Below is a small trained network, with its code and all its weights. Each question gives an input and a class and asks what happens when units are switched off, that is, made to give their printed mean instead of their output.

import numpy as np


def w(rows, s, z=0):
    codes = np.array(rows[::2]) - 128.0
    scale = np.full(codes.shape[1], s)
    scale[-1] = z or s
    return codes * scale


def f(y):
    return np.maximum(y, 0)


def log_softmax(a):
    a = a - a.max(-1, keepdims=True)
    return a - np.log(np.exp(a).sum(-1, keepdims=True))


def net(x, mask):
    res = np.array(x, float).reshape(1, 3) / 4 @ E
    y = f(res @ A[0][:, :-1].T + A[0][:, -1])
    res = res + np.where(mask, y, B[0][:, -1]) @ B[0][:, :-1]
    return log_softmax(res[-1] @ U[:, :-1].T + U[:, -1])


A, B = {}, {}
E = w([
[197,102,44,136,208,99,107,224],'x0',
[114,10,88,195,158,111,157,48],'x1',
[122,71,219,168,115,100,115,173],'x2',
],0.013)
A[0] = w([
[112,117,86,168,151,104,175,99,150],'N1',
[159,150,44,100,102,200,177,65,191],'N2',
[170,84,103,149,187,108,111,190,1],'N3',
[85,140,247,187,114,97,147,77,110],'N4',
[102,196,164,113,91,171,63,199,173],'N5',
[123,60,193,171,83,152,131,89,121],'N6',
[136,56,253,175,98,119,86,254,121],'N7',
[119,194,206,101,146,195,161,200,87],'N8',
[128,84,57,147,160,102,181,82,205],'N9',
[75,91,109,217,182,119,192,84,145],'N10',
[159,158,49,108,155,157,96,187,165],'N11',
[114,174,71,133,110,183,85,131,141],'N12',
[104,161,163,128,50,208,189,81,157],'N13',
[195,150,95,44,179,156,111,154,142],'N14',
[194,202,51,105,174,166,83,167,162],'N15',
[141,68,86,168,189,174,161,76,17],'N16',
[108,188,157,122,10,171,174,55,67],'N17',
[137,50,87,80,175,19,101,195,188],'N18',
[90,33,157,175,58,57,212,88,124],'N19',
],0.009,0.0088)
B[0] = w([
[115,135,144,94,154,121,150,123,193],'N1',
[150,84,72,132,188,113,161,90,235],'N2',
[47,109,179,51,220,159,152,4,179],'N3',
[105,152,136,130,120,140,85,141,210],'N4',
[160,90,100,129,163,109,168,113,231],'N5',
[111,142,161,149,82,147,96,148,203],'N6',
[126,88,116,117,172,115,155,58,236],'N7',
[117,116,159,149,180,132,164,89,197],'N8',
[104,147,166,93,145,152,106,80,247],'N9',
[114,155,163,81,119,159,109,108,230],'N10',
[138,129,137,132,78,154,107,169,233],'N11',
[97,161,159,131,110,145,120,149,183],'N12',
[119,102,127,144,181,128,178,104,226],'N13',
[115,148,127,134,113,151,108,157,216],'N14',
[134,148,164,135,96,106,112,199,251],'N15',
[184,85,42,185,168,43,192,162,184],'N16',
[171,106,84,153,149,127,155,116,217],'N17',
[151,112,72,166,112,91,148,137,247],'N18',
[115,136,133,136,82,141,108,164,236],'N19',
],0.014,0.013)
U = w([
[167,109,67,160,131,91,143,146,229],'0',
[105,124,150,94,145,135,136,98,9],'1',
[118,166,155,131,5,141,71,173,243],'2',
],0.024,0.0016)

Each question gives the input, the list of numbers given to net, and the class t.
The units are the neurons (one row each of A and B). Each row of codes is followed by its name. A weight is (code - 128) times the scale printed after its matrix; where a second scale follows, it is the last column's (A, B and U).
mask holds one flag per neuron, in row order. A switched-off neuron (its flag False) gives its mean, the last column of its row in B, instead of its output. The means were averaged over made-up inputs and are rounded, as every weight is.
A unit's drop is (log p(t) with every unit on - log p(t) with that unit switched off) / (log p(t) with every unit on - log p(t) with every unit switched off).
The circuit of an input: a set's keep is (log p(t) with only the set's units on - log p(t) with every unit switched off) / (log p(t) with every unit on - log p(t) with every unit switched off). Starting from the 12 units with the biggest drops (on a tie, the unit counted first), units are removed one at a time, each time the one whose removal leaves the highest keep (on an exact tie, the one counted first), for as long as the keep stays at least 0.8.
circuit, biggest first: the units of the circuit, biggest drop first
unit that matters most: the unit with the biggest drop
k most important neurons: the k neurons with the biggest drops, biggest first
drop of u: that unit's drop, to one decimal
input [-8,-3,-4], class 0: circuit, biggest first => [N17]
input [8,4,4], class 1: 2 most important neurons => [N3 N9]
input [7,1,2], class 1: 2 most important neurons => [N3 N16]
input [7,6,3], class 1: 3 most important neurons => [N3 N9 N10]
input [-5,1,8], class 2: 4 most important neurons => [N6 N19 N4 N2]
input [-7,-1,-1], class 0: 4 most important neurons => [N17 N9 N3 N10]
input [1,-5,-8], class 2: 3 most important neurons => [N15 N11 N12]
input [1,-7,4], class 0: 2 most important neurons => [N9 N5]
input [0,6,-6], class 1: 3 most important neurons => [N9 N10 N18]
input [0,4,-1], class 1: 2 most important neurons => [N9 N10]
input [5,7,3], class 1: 3 most important neurons => [N3 N9 N10]
input [6,7,2], class 1: 3 most important neurons => [N3 N9 N10]
input [-4,-1,-3], class 0: drop of N10 => 0.1
input [-4,-1,-7], class 0: drop of N8 => 0.0
input [-6,6,6], class 2: unit that matters most => N19
input [6,8,7], class 1: drop of N3 => 1.2
